Here is a tiny trained network, its code and every weight. The questions are about switching its units off for an input and a class, where a switched-off unit gives its printed mean instead of its output.

import numpy as np


def w(rows, s, z=0):
    codes = np.array(rows[::2]) - 128.0
    scale = np.full(codes.shape[1], s)
    scale[-1] = z or s
    return codes * scale


def f(y):
    return y / 2 * (1 + np.tanh(0.7978845608 * (y + 0.044715 * y**3)))


def log_softmax(a):
    a = a - a.max(-1, keepdims=True)
    return a - np.log(np.exp(a).sum(-1, keepdims=True))


def net(x, mask):
    res = np.array(x, float).reshape(1, 5) / 4 @ E
    y = f(res @ A[0][:, :-1].T + A[0][:, -1])
    res = res + np.where(mask, y, B[0][:, -1]) @ B[0][:, :-1]
    return log_softmax(res[-1] @ U[:, :-1].T + U[:, -1])


A, B = {}, {}
E = w([
[4,90,105,154,118,156,103],'x0',
[161,71,121,190,140,31,101],'x1',
[128,128,220,96,12,107,66],'x2',
[123,131,131,127,132,123,130],'x3',
[137,121,121,129,119,137,127],'x4',
],0.013)
A[0] = w([
[110,134,115,140,150,165,170,112],'N0',
[9,87,116,182,103,149,112,202],'N1',
[105,161,104,116,166,187,179,162],'N2',
[114,100,105,170,121,136,138,106],'N3',
[146,96,171,134,81,71,56,76],'N4',
[116,187,85,103,156,180,172,199],'N5',
[153,173,156,64,128,144,158,207],'N6',
[146,180,166,81,103,164,110,154],'N7',
[175,107,62,141,179,112,155,175],'N8',
[210,169,121,111,150,82,149,254],'N9',
[103,96,170,141,78,44,69,72],'N10',
[152,107,92,186,176,120,137,118],'N11',
[193,105,145,155,193,101,175,218],'N12',
[79,155,175,79,106,179,99,131],'N13',
[113,192,91,105,172,192,185,211],'N14',
[93,181,164,63,68,177,105,144],'N15',
[17,108,124,123,101,183,90,125],'N16',
[82,112,105,161,146,118,111,129],'N17',
[112,73,123,176,150,133,113,124],'N18',
[125,92,61,171,170,117,126,106],'N19',
],0.012,0.0055)
B[0] = w([
[118,107,62,185,62,118,187,175],'N0',
[12,5,30,117,138,98,157,246],'N1',
[151,52,125,203,73,159,162,221],'N2',
[81,134,96,132,143,89,162,149],'N3',
[159,131,189,175,12,198,203,208],'N4',
[149,104,184,219,37,222,195,231],'N5',
[165,219,166,96,62,121,149,200],'N6',
[119,222,180,34,114,55,47,192],'N7',
[144,109,152,136,204,122,70,228],'N8',
[238,140,168,125,163,235,36,241],'N9',
[153,40,136,176,90,218,184,209],'N10',
[149,116,75,71,233,88,55,195],'N11',
[183,109,130,137,210,168,34,230],'N12',
[167,111,61,30,208,197,93,202],'N13',
[182,93,175,218,10,181,147,252],'N14',
[115,131,82,2,190,156,66,221],'N15',
[151,18,69,69,183,187,133,230],'N16',
[74,95,137,145,119,89,132,170],'N17',
[52,114,39,178,151,43,140,165],'N18',
[51,154,62,167,194,41,111,198],'N19',
],0.0071,0.014)
U = w([
[172,163,181,185,84,152,125,203],'0',
[135,113,95,75,201,143,68,169],'1',
[89,91,107,154,72,137,179,108],'2',
[67,141,86,145,161,28,113,4],'3',
[116,251,145,54,106,113,98,123],'4',
],0.013,0.0027)

Each question gives the input, the list of numbers given to net, and the class t.
The units are the neurons (one row each of A and B). Each row of codes is followed by its name. A weight is (code - 128) times the scale printed after its matrix; where a second scale follows, it is the last column's (A, B and U).
mask holds one flag per neuron, in row order. A switched-off neuron (its flag False) gives its mean, the last column of its row in B, instead of its output. The means were averaged over made-up inputs and are rounded, as every weight is.
A unit's drop is (log p(t) with every unit on - log p(t) with that unit switched off) / (log p(t) with every unit on - log p(t) with every unit switched off).
The circuit of an input: a set's keep is (log p(t) with only the set's units on - log p(t) with every unit switched off) / (log p(t) with every unit on - log p(t) with every unit switched off). Starting from the 12 units with the biggest drops (on a tie, the unit counted first), units are removed one at a time, each time the one whose removal leaves the highest keep (on an exact tie, the one counted first), for as long as the keep stays at least 0.8.
circuit, biggest first: the units of the circuit, biggest drop first
k most important neurons: the k neurons with the biggest drops, biggest first
drop of u: that unit's drop, to one decimal
input [1,8,-1,7,1], class 3: circuit, biggest first -> (N18 N19)
input [-8,-6,1,-7,-4], class 4: circuit, biggest first -> (N7)
input [-8,-5,1,3,2], class 4: circuit, biggest first -> (N7 N6)
input [2,1,-7,-8,-1], class 3: 2 most important neurons -> (N19 N11)
input [3,8,1,8,-7], class 2: 2 most important neurons -> (N10 N4)
input [-6,0,-1,-1,5], class 0: 4 most important neurons -> (N15 N1 N16 N13)
input [-4,-8,-1,7,-5], class 0: 2 most important neurons -> (N14 N5)
input [1,-2,-3,-5,-3], class 2: drop of N9 -> 0.2
input [-3,7,2,-2,-2], class 0: drop of N4 -> 0.2
input [8,-4,4,1,1], class 1: drop of N18 -> 0.0
input [-6,-8,2,-4,-2], class 4: drop of N7 -> 0.1
